Below is a small trained network, with its code and all its weights. Each question gives an input and a class and asks what happens when units are switched off, that is, made to give their printed mean instead of their output.

import numpy as np


def w(rows, s, z=0):
    codes = np.array(rows[::2]) - 128.0
    scale = np.full(codes.shape[1], s)
    scale[-1] = z or s
    return codes * scale


def f(y):
    return np.maximum(y, 0)


def log_softmax(a):
    a = a - a.max(-1, keepdims=True)
    return a - np.log(np.exp(a).sum(-1, keepdims=True))


def net(x, mask):
    res = np.array(x, float).reshape(1, 4) / 4 @ E
    y = f(res @ A[0][:, :-1].T + A[0][:, -1])
    res = res + np.where(mask, y, B[0][:, -1]) @ B[0][:, :-1]
    return log_softmax(res[-1] @ U[:, :-1].T + U[:, -1])


A, B = {}, {}
E = w([
[69,60,113,198,159,114,133],'x0',
[87,81,144,108,55,136,40],'x1',
[47,192,142,134,205,170,99],'x2',
[133,152,143,140,136,1,149],'x3',
],0.0077)
A[0] = w([
[97,144,140,126,165,167,134,51],'neuron 1',
[142,230,127,99,138,13,120,119],'neuron 2',
[139,147,130,128,106,150,142,98],'neuron 3',
[3,63,120,164,151,129,107,171],'neuron 4',
[62,157,125,106,117,164,82,252],'neuron 5',
[177,89,104,127,86,246,126,97],'neuron 6',
[65,66,136,133,90,149,79,110],'neuron 7',
[184,160,115,136,214,211,197,167],'neuron 8',
[128,151,142,116,159,141,107,71],'neuron 9',
[63,205,139,103,168,132,100,128],'neuron 10',
[158,48,124,131,70,92,137,147],'neuron 11',
[29,100,125,182,215,54,156,189],'neuron 12',
],0.014,0.0026)
B[0] = w([
[122,149,113,122,117,163,92,173],'neuron 1',
[114,114,253,106,141,70,128,237],'neuron 2',
[108,123,123,187,141,94,171,146],'neuron 3',
[85,130,152,151,168,243,113,249],'neuron 4',
[93,113,97,160,79,175,116,233],'neuron 5',
[118,142,218,105,121,59,122,244],'neuron 6',
[90,137,144,149,84,200,135,230],'neuron 7',
[91,119,159,142,254,212,121,250],'neuron 8',
[129,95,114,136,113,155,128,155],'neuron 9',
[115,130,88,154,92,198,119,219],'neuron 10',
[95,149,108,126,41,143,89,229],'neuron 11',
[191,131,92,108,255,114,163,254],'neuron 12',
],0.018,0.0085)
U = w([
[201,136,178,114,209,92,198,231],'0',
[234,131,6,149,93,106,167,2],'1',
[107,146,81,196,99,254,96,146],'2',
[150,135,175,116,2,64,106,160],'3',
],0.0069,0.0025)

Each question gives the input, the list of numbers given to net, and the class t.
The units are the neurons (one row each of A and B). Each row of codes is followed by its name. A weight is (code - 128) times the scale printed after its matrix; where a second scale follows, it is the last column's (A, B and U).
mask holds one flag per neuron, in row order. A switched-off neuron (its flag False) gives its mean, the last column of its row in B, instead of its output. The means were averaged over made-up inputs and are rounded, as every weight is.
A unit's drop is (log p(t) with every unit on - log p(t) with that unit switched off) / (log p(t) with every unit on - log p(t) with every unit switched off).
The circuit of an input: a set's keep is (log p(t) with only the set's units on - log p(t) with every unit switched off) / (log p(t) with every unit on - log p(t) with every unit switched off). Starting from all 12 units, units are removed one at a time, each time the one whose removal leaves the highest keep (on an exact tie, the one counted first), for as long as the keep stays at least 0.8.
units of the circuit, in order: the units of the circuit, biggest drop first
k most important neurons: the k neurons with the biggest drops, biggest first
drop when u is switched off: that unit's drop, to one decimal
input [-8,0,-2,-5], class 0: units of the circuit, in order : neuron 6
input [-1,-5,-6,5], class 3: 4 most important neurons : neuron 12; neuron 11; neuron 8; neuron 4
input [5,-4,-8,3], class 1: 2 most important neurons : neuron 6; neuron 11
input [-5,0,0,5], class 0: 4 most important neurons : neuron 11; neuron 5; neuron 7; neuron 6
input [-5,1,0,-6], class 3: 3 most important neurons : neuron 6; neuron 12; neuron 4
input [-2,3,6,6], class 0: 4 most important neurons : neuron 2; neuron 12; neuron 11; neuron 7
input [2,-4,-5,2], class 3: 2 most important neurons : neuron 11; neuron 8
input [-5,4,0,-8], class 3: 2 most important neurons : neuron 6; neuron 4
input [-4,-5,-8,-7], class 0: 2 most important neurons : neuron 8; neuron 6
input [7,-5,-3,-4], class 0: drop when neuron 12 is switched off : 0.2
